Below is a small trained network, with its code and all its weights. Each question gives an input and a class and asks what happens when units are switched off, that is, made to give their printed mean instead of their output.

import numpy as np


def w(rows, s, z=0):
    codes = np.array(rows[::2]) - 128.0
    scale = np.full(codes.shape[1], s)
    scale[-1] = z or s
    return codes * scale


def f(y):
    return y / 2 * (1 + np.tanh(0.7978845608 * (y + 0.044715 * y**3)))


def log_softmax(a):
    a = a - a.max(-1, keepdims=True)
    return a - np.log(np.exp(a).sum(-1, keepdims=True))


def net(x, mask):
    res = np.array(x, float).reshape(1, 4) / 4 @ E
    y = f(res @ A[0][:, :-1].T + A[0][:, -1])
    res = res + np.where(mask, y, B[0][:, -1]) @ B[0][:, :-1]
    return log_softmax(res[-1] @ U[:, :-1].T + U[:, -1])


A, B = {}, {}
E = w([
[187,42,222,165,223,234,127],'x0',
[77,115,172,255,133,44,176],'x1',
[56,244,181,82,177,182,174],'x2',
[182,167,10,180,222,139,185],'x3',
],0.0098)
A[0] = w([
[93,182,133,132,192,150,114,47],'neuron 1',
[76,99,207,105,119,129,93,61],'neuron 2',
[166,101,181,121,139,142,158,32],'neuron 3',
[201,152,118,65,93,225,48,43],'neuron 4',
[196,138,51,199,251,163,197,117],'neuron 5',
[91,63,212,120,127,166,83,69],'neuron 6',
[198,42,128,157,104,107,99,74],'neuron 7',
[72,99,154,217,147,135,174,204],'neuron 8',
[147,70,168,135,194,235,137,26],'neuron 9',
[115,174,168,144,146,174,162,57],'neuron 10',
[100,114,159,200,139,92,163,82],'neuron 11',
[195,135,107,63,150,148,144,82],'neuron 12',
[98,65,163,188,155,172,165,63],'neuron 13',
[161,87,156,141,196,174,159,172],'neuron 14',
[90,178,110,102,99,66,87,52],'neuron 15',
[43,169,181,99,164,151,126,120],'neuron 16',
[97,123,138,107,160,129,139,3],'neuron 17',
],0.013,0.005)
B[0] = w([
[119,69,81,52,179,109,59,165],'neuron 1',
[61,165,197,14,113,144,51,182],'neuron 2',
[78,173,42,102,141,79,118,155],'neuron 3',
[123,105,227,77,204,36,237,213],'neuron 4',
[54,154,205,1,84,144,13,248],'neuron 5',
[61,132,125,31,57,103,111,195],'neuron 6',
[183,49,54,107,239,161,35,191],'neuron 7',
[215,162,234,31,155,68,208,198],'neuron 8',
[130,185,34,49,94,70,175,218],'neuron 9',
[162,8,77,115,201,104,60,165],'neuron 10',
[191,88,181,33,188,38,194,180],'neuron 11',
[122,110,221,127,216,53,189,177],'neuron 12',
[117,170,82,87,134,65,145,179],'neuron 13',
[156,198,95,40,86,72,165,207],'neuron 14',
[89,168,57,170,118,121,170,192],'neuron 15',
[227,25,53,28,175,146,76,195],'neuron 16',
[144,104,101,84,254,27,44,129],'neuron 17',
],0.0087,0.018)
U = w([
[169,100,185,120,192,89,212,78],'0',
[203,34,22,116,195,124,45,86],'1',
[131,196,8,112,98,87,166,120],'2',
[81,126,164,102,91,125,51,157],'3',
[178,124,117,91,84,147,147,173],'4',
[236,69,162,174,62,213,187,2],'5',
],0.013,0.009)

Each question gives the input, the list of numbers given to net, and the class t.
The units are the neurons (one row each of A and B). Each row of codes is followed by its name. A weight is (code - 128) times the scale printed after its matrix; where a second scale follows, it is the last column's (A, B and U).
mask holds one flag per neuron, in row order. A switched-off neuron (its flag False) gives its mean, the last column of its row in B, instead of its output. The means were averaged over made-up inputs and are rounded, as every weight is.
A unit's drop is (log p(t) with every unit on - log p(t) with that unit switched off) / (log p(t) with every unit on - log p(t) with every unit switched off).
The circuit of an input: a set's keep is (log p(t) with only the set's units on - log p(t) with every unit switched off) / (log p(t) with every unit on - log p(t) with every unit switched off). Starting from the 12 units with the biggest drops (on a tie, the unit counted first), units are removed one at a time, each time the one whose removal leaves the highest keep (on an exact tie, the one counted first), for as long as the keep stays at least 0.8.
units of the circuit, in order: the units of the circuit, biggest drop first
most important unit: the unit with the biggest drop
top k neurons: the k neurons with the biggest drops, biggest first
drop when u is switched off: that unit's drop, to one decimal
input [3,0,6,-3], class 1: units of the circuit, in order : (neuron 16)
input [5,-6,5,-4], class 0: top 3 neurons : (neuron 4; neuron 5; neuron 12)
input [-6,-4,-5,7], class 3: units of the circuit, in order : (neuron 5; neuron 9)
input [-5,7,7,-5], class 0: top 3 neurons : (neuron 8; neuron 7; neuron 11)
input [5,2,6,-3], class 1: top 2 neurons : (neuron 16; neuron 10)
input [-7,-7,0,4], class 0: top 3 neurons : (neuron 12; neuron 4; neuron 9)
input [-7,6,7,1], class 1: top 2 neurons : (neuron 16; neuron 4)
input [0,4,0,6], class 3: top 2 neurons : (neuron 5; neuron 4)
input [6,-4,-3,-5], class 2: top 2 neurons : (neuron 9; neuron 5)
input [1,5,-2,6], class 3: top 2 neurons : (neuron 5; neuron 4)
input [1,-6,3,4], class 0: top 2 neurons : (neuron 4; neuron 12)
input [7,4,-7,-7], class 1: top 2 neurons : (neuron 7; neuron 5)
input [-2,-4,4,-3], class 0: top 3 neurons : (neuron 5; neuron 4; neuron 7)
input [-4,4,-5,8], class 3: most important unit : neuron 5
input [-7,1,-4,-6], class 2: top 2 neurons : (neuron 5; neuron 15)
input [-1,-8,8,7], class 0: top 3 neurons : (neuron 4; neuron 12; neuron 7)
input [5,1,0,8], class 3: drop when neuron 5 is switched off : 2.2
input [-1,6,8,-8], class 1: drop when neuron 16 is switched off : 1.2
input [7,-2,7,3], class 1: drop when neuron 10 is switched off : 1.7
input [-3,3,-3,4], class 3: most important unit : neuron 4
